Here is a tiny trained network, its code and every weight. The questions are about switching its units off for an input and a class, where a switched-off unit gives its printed mean instead of its output.

import numpy as np


def w(rows, s, z=0):
    codes = np.array(rows[::2]) - 128.0
    scale = np.full(codes.shape[1], s)
    scale[-1] = z or s
    return codes * scale


def norm(h):
    return h / np.sqrt((h * h).mean(-1, keepdims=True) + 1e-5)


def f(y):
    return np.maximum(y, 0)


def log_softmax(a):
    a = a - a.max(-1, keepdims=True)
    return a - np.log(np.exp(a).sum(-1, keepdims=True))


def net(x, mask):
    res = np.array(x, float).reshape(1, 5) / 4 @ E
    u = 0
    for l in range(4):
        y = f(norm(res) @ A[l][:, :-1].T + A[l][:, -1])
        res = res + np.where(mask[u : u + 5], y, B[l][:, -1]) @ B[l][:, :-1]
        u += 5
    return log_softmax(norm(res)[-1] @ U[:, :-1].T + U[:, -1])


A, B = {}, {}
E = w([
[168,195,104,235,68,156,133,165],'x0',
[103,187,83,132,117,40,131,59],'x1',
[159,48,139,242,202,72,187,97],'x2',
[192,102,36,143,187,168,6,83],'x3',
[209,106,42,73,115,82,205,181],'x4',
],0.0026)
A[0] = w([
[51,36,139,5,221,129,138,102,35],'0.n1',
[107,33,136,112,143,251,141,214,37],'0.n2',
[79,183,49,121,87,40,139,4,2],'0.n3',
[126,182,95,210,110,127,113,152,55],'0.n4',
[97,193,131,48,53,163,68,125,119],'0.n5',
],0.0042,0.0035)
B[0] = w([
[221,212,144,103,105,110,166,10,228],'0.n1',
[148,182,182,139,167,6,35,180,198],'0.n2',
[166,163,211,144,174,46,33,254,187],'0.n3',
[156,132,152,111,101,155,139,70,169],'0.n4',
[114,121,104,166,243,157,183,131,253],'0.n5',
],0.0056,0.0028)
A[1] = w([
[215,199,113,253,37,242,153,198,1],'1.n1',
[105,52,173,235,148,55,104,58,143],'1.n2',
[62,237,108,12,75,190,52,155,20],'1.n3',
[157,123,79,113,186,185,24,68,132],'1.n4',
[67,169,198,79,117,131,216,151,111],'1.n5',
],0.004,0.0026)
B[1] = w([
[162,163,160,64,138,78,142,2,212],'1.n1',
[101,197,98,52,178,224,137,194,254],'1.n2',
[203,135,89,156,229,138,229,175,168],'1.n3',
[57,96,138,156,76,109,143,120,253],'1.n4',
[73,47,144,203,91,102,98,87,200],'1.n5',
],0.0053,0.0033)
A[2] = w([
[164,100,49,95,104,119,94,140,173],'2.n1',
[180,96,36,126,167,166,1,81,128],'2.n2',
[133,143,109,142,212,181,201,156,24],'2.n3',
[216,134,195,176,131,132,93,172,170],'2.n4',
[241,55,49,90,71,35,185,179,7],'2.n5',
],0.0058,0.0018)
B[2] = w([
[93,136,198,188,117,155,128,125,175],'2.n1',
[114,110,172,126,86,76,218,154,254],'2.n2',
[145,97,2,130,159,147,196,157,221],'2.n3',
[116,173,111,81,146,61,106,144,211],'2.n4',
[72,153,156,149,155,204,67,112,219],'2.n5',
],0.0066,0.0038)
A[3] = w([
[194,174,138,83,100,168,140,52,243],'3.n1',
[124,167,125,133,166,33,70,194,19],'3.n2',
[51,143,130,123,123,253,43,115,2],'3.n3',
[171,218,100,161,96,112,134,106,53],'3.n4',
[30,55,128,146,34,90,154,142,92],'3.n5',
],0.0054,0.00079)
B[3] = w([
[114,93,123,135,125,106,135,41,206],'3.n1',
[161,133,176,65,137,137,42,221,252],'3.n2',
[83,207,53,194,76,221,2,64,172],'3.n3',
[158,94,163,55,170,62,159,76,192],'3.n4',
[156,92,111,222,46,102,121,190,205],'3.n5',
],0.0057,0.0034)
U = w([
[143,160,176,82,170,83,71,228,190],'0',
[164,136,155,88,137,96,169,6,170],'1',
[116,118,36,135,192,168,215,172,158],'2',
[92,83,153,204,41,105,150,186,140],'3',
[81,164,108,160,130,201,53,101,173],'4',
[164,107,76,87,112,149,101,131,74],'5',
[205,69,95,92,93,165,102,134,1],'6',
[190,66,97,72,59,160,103,145,6],'7',
],0.011,0.0044)

Each question gives the input, the list of numbers given to net, and the class t.
The units are the neurons (one row each of A and B). Each row of codes is followed by its name. A weight is (code - 128) times the scale printed after its matrix; where a second scale follows, it is the last column's (A, B and U).
mask holds one flag per neuron, layer by layer. A switched-off neuron (its flag False) gives its mean, the last column of its row in B, instead of its output. The means were averaged over made-up inputs and are rounded, as every weight is.
A unit's drop is (log p(t) with every unit on - log p(t) with that unit switched off) / (log p(t) with every unit on - log p(t) with every unit switched off).
The circuit of an input: a set's keep is (log p(t) with only the set's units on - log p(t) with every unit switched off) / (log p(t) with every unit on - log p(t) with every unit switched off). Starting from the 12 units with the biggest drops (on a tie, the unit counted first), units are removed one at a time, each time the one whose removal leaves the highest keep (on an exact tie, the one counted first), for as long as the keep stays at least 0.8.
units of the circuit, in order: the units of the circuit, biggest drop first
k most important neurons: the k neurons with the biggest drops, biggest first
top k neurons in layer l: the k neurons of layer l with the biggest drops, biggest first
input [-8,6,-5,6,-2], class 1: 3 most important neurons -> 0.n1, 0.n2, 2.n4
input [7,1,-8,4,-3], class 2: 2 most important neurons -> 1.n3, 0.n5
input [-3,-7,6,-5,7], class 0: units of the circuit, in order -> 0.n2, 0.n5, 2.n5
input [-3,1,-7,1,7], class 2: units of the circuit, in order -> 2.n3, 1.n3
input [6,6,7,1,-4], class 2: units of the circuit, in order -> 1.n2, 2.n3
input [5,-2,-1,7,-7], class 3: units of the circuit, in order -> 2.n2
input [-5,5,-2,-4,-6], class 4: units of the circuit, in order -> 2.n2, 3.n3
input [-6,6,-8,2,8], class 2: units of the circuit, in order -> 1.n3, 0.n5
input [8,-7,4,-1,2], class 1: 2 most important neurons -> 1.n1, 0.n3
input [7,-5,-7,4,-5], class 1: units of the circuit, in order -> 1.n1, 3.n4
input [-6,2,5,-7,2], class 3: units of the circuit, in order -> 1.n5, 3.n5
input [-2,4,8,7,-1], class 2: units of the circuit, in order -> 1.n2, 2.n3
input [6,-5,-6,8,-5], class 3: 4 most important neurons -> 2.n2, 1.n4, 0.n1, 1.n2
input [-6,-8,6,5,-2], class 0: units of the circuit, in order -> 0.n2, 2.n4
input [-7,-5,1,7,1], class 1: units of the circuit, in order -> 0.n1
input [5,5,3,0,1], class 0: 2 most important neurons -> 0.n3, 3.n2
input [-7,-5,-1,-8,-2], class 3: 3 most important neurons -> 1.n5, 3.n5, 1.n1
input [7,8,-7,6,-4], class 0: units of the circuit, in order -> 0.n3, 3.n2
input [5,5,-4,-1,7], class 4: units of the circuit, in order -> 2.n5, 1.n2
input [1,8,8,-1,-1], class 0: units of the circuit, in order -> 0.n3, 3.n2
input [-3,4,-8,2,-6], class 2: units of the circuit, in order -> 1.n3, 2.n3
input [4,-2,2,5,1], class 3: 4 most important neurons -> 2.n2, 0.n1, 1.n4, 3.n5
input [-7,-1,-5,7,6], class 1: most important neuron -> 0.n1
input [6,3,2,2,-6], class 1: 3 most important neurons -> 1.n1, 2.n5, 3.n4
input [-6,-2,-6,-6,8], class 4: 3 most important neurons -> 2.n5, 1.n5, 1.n2
input [8,6,8,3,-3], class 1: 3 most important neurons -> 0.n5, 1.n1, 0.n4
input [-5,1,-6,-5,8], class 4: most important neuron -> 2.n5
input [2,5,-3,5,1], class 0: 3 most important neurons -> 0.n3, 3.n2, 1.n5
input [0,-3,4,4,7], class 4: 3 most important neurons -> 2.n5, 0.n5, 3.n3
input [-5,0,-2,3,6], class 4: top 2 neurons in layer 2 -> 2.n5, 2.n1
